Here is a tiny trained network, its code and every weight. The questions are about switching its units off for an input and a class, where a switched-off unit gives its printed mean instead of its output.

import numpy as np


def w(rows, s, z=0):
    codes = np.array(rows[::2]) - 128.0
    scale = np.full(codes.shape[1], s)
    scale[-1] = z or s
    return codes * scale


def norm(h):
    return h / np.sqrt((h * h).mean(-1, keepdims=True) + 1e-5)


def f(y):
    return y / 2 * (1 + np.tanh(0.7978845608 * (y + 0.044715 * y**3)))


def log_softmax(a):
    a = a - a.max(-1, keepdims=True)
    return a - np.log(np.exp(a).sum(-1, keepdims=True))


def net(x, mask):
    res = np.array(x, float).reshape(1, 5) / 4 @ E
    u = 0
    for l in range(4):
        y = f(norm(res) @ A[l][:, :-1].T + A[l][:, -1])
        res = res + np.where(mask[u : u + 3], y, B[l][:, -1]) @ B[l][:, :-1]
        u += 3
    return log_softmax(norm(res)[-1] @ U[:, :-1].T + U[:, -1])


A, B = {}, {}
E = w([
[85,194,94,251,127,49,35,133,84,130],'x0',
[190,185,121,116,184,134,145,61,77,35],'x1',
[153,93,70,173,117,131,188,196,93,100],'x2',
[96,126,135,121,129,118,135,135,115,112],'x3',
[104,137,83,108,82,172,102,104,156,79],'x4',
],0.011)
A[0] = w([
[136,60,126,9,103,174,117,195,222,19,84],'0.n1',
[79,179,3,192,74,242,44,100,166,41,142],'0.n2',
[163,65,13,215,87,182,229,189,37,75,1],'0.n3',
],0.0048,0.0039)
B[0] = w([
[169,168,121,116,88,69,137,122,155,141,232],'0.n1',
[129,181,107,95,102,85,169,119,117,179,254],'0.n2',
[57,149,138,178,218,200,168,114,249,113,216],'0.n3',
],0.014,0.0034)
A[1] = w([
[83,190,222,68,157,138,56,8,181,167,2],'1.n1',
[152,141,90,128,195,164,162,24,53,33,48],'1.n2',
[164,99,234,186,255,89,188,136,63,208,19],'1.n3',
],0.0071,0.0047)
B[1] = w([
[140,114,68,211,146,190,178,166,196,71,254],'1.n1',
[95,104,200,73,98,146,9,218,201,192,223],'1.n2',
[84,194,41,50,70,138,190,100,166,132,220],'1.n3',
],0.016,0.0046)
A[2] = w([
[128,102,111,76,81,136,122,80,34,91,3],'2.n1',
[165,2,206,36,122,207,208,61,124,70,67],'2.n2',
[130,131,57,138,44,170,94,175,183,164,125],'2.n3',
],0.0085,0.004)
B[2] = w([
[43,119,178,113,138,207,205,108,172,111,119],'2.n1',
[160,155,154,249,113,37,119,93,50,120,205],'2.n2',
[146,95,134,88,208,144,142,102,46,119,255],'2.n3',
],0.012,0.0083)
A[3] = w([
[93,84,151,180,152,129,160,141,182,127,99],'3.n1',
[88,97,101,120,94,137,142,143,127,202,2],'3.n2',
[93,1,146,95,144,145,108,154,78,163,63],'3.n3',
],0.0099,0.0066)
B[3] = w([
[103,127,160,144,108,217,81,83,187,7,253],'3.n1',
[40,169,150,52,119,146,123,177,216,50,139],'3.n2',
[246,197,195,87,99,151,37,195,183,153,215],'3.n3',
],0.012,0.0029)
U = w([
[114,87,109,221,194,226,190,138,185,69,186],'0',
[153,116,150,212,96,37,137,103,58,153,252],'1',
[134,121,208,39,120,163,62,202,154,152,65],'2',
[98,166,29,9,65,132,214,89,133,136,42],'3',
],0.014,0.0039)

Each question gives the input, the list of numbers given to net, and the class t.
The units are the neurons (one row each of A and B). Each row of codes is followed by its name. A weight is (code - 128) times the scale printed after its matrix; where a second scale follows, it is the last column's (A, B and U).
mask holds one flag per neuron, layer by layer. A switched-off neuron (its flag False) gives its mean, the last column of its row in B, instead of its output. The means were averaged over made-up inputs and are rounded, as every weight is.
A unit's drop is (log p(t) with every unit on - log p(t) with that unit switched off) / (log p(t) with every unit on - log p(t) with every unit switched off).
The circuit of an input: a set's keep is (log p(t) with only the set's units on - log p(t) with every unit switched off) / (log p(t) with every unit on - log p(t) with every unit switched off). Starting from all 12 units, units are removed one at a time, each time the one whose removal leaves the highest keep (on an exact tie, the one counted first), for as long as the keep stays at least 0.8.
units of the circuit, in order: the units of the circuit, biggest drop first
k most important neurons: the k neurons with the biggest drops, biggest first
top k neurons in layer l: the k neurons of layer l with the biggest drops, biggest first
input [-7,5,-5,5,-5], class 1: units of the circuit, in order => 2.n2
input [0,-3,1,-3,4], class 3: 3 most important neurons => 0.n2, 2.n2, 1.n2
input [6,-8,5,0,3], class 2: 2 most important neurons => 2.n2, 1.n1
input [-8,-6,5,-5,4], class 1: 2 most important neurons => 2.n2, 1.n2
input [-5,5,-5,-1,2], class 0: 2 most important neurons => 1.n1, 1.n2
input [-7,-4,6,6,-1], class 1: units of the circuit, in order => 2.n2, 1.n1
input [7,-4,-7,0,-5], class 0: 3 most important neurons => 1.n1, 2.n2, 0.n2
input [2,-3,1,-2,4], class 3: 2 most important neurons => 0.n2, 2.n2
input [2,7,6,-7,4], class 2: 2 most important neurons => 1.n2, 1.n1
input [8,-3,8,-3,-6], class 0: units of the circuit, in order => 0.n3, 2.n2
input [0,-4,-3,5,5], class 3: 3 most important neurons => 1.n2, 0.n2, 0.n1
input [-4,5,-3,-1,-6], class 3: 2 most important neurons => 1.n3, 3.n3
input [4,-4,5,6,-6], class 3: 4 most important neurons => 1.n3, 1.n1, 1.n2, 2.n2
input [-6,2,4,6,-3], class 1: 2 most important neurons => 2.n2, 1.n1
input [6,-1,7,-5,-7], class 0: units of the circuit, in order => 0.n3
input [-7,-7,-5,4,2], class 1: top 2 neurons in layer 1 => 1.n2, 1.n3
input [3,1,-6,-6,4], class 0: top 2 neurons in layer 1 => 1.n1, 1.n3
input [-2,8,-5,-6,6], class 2: top 2 neurons in layer 1 => 1.n2, 1.n3
input [5,-3,-5,4,6], class 3: top 2 neurons in layer 0 => 0.n2, 0.n3
input [-2,1,0,1,-4], class 3: units of the circuit, in order => 1.n3
input [-2,4,6,-5,7], class 3: top 2 neurons in layer 0 => 0.n2, 0.n1
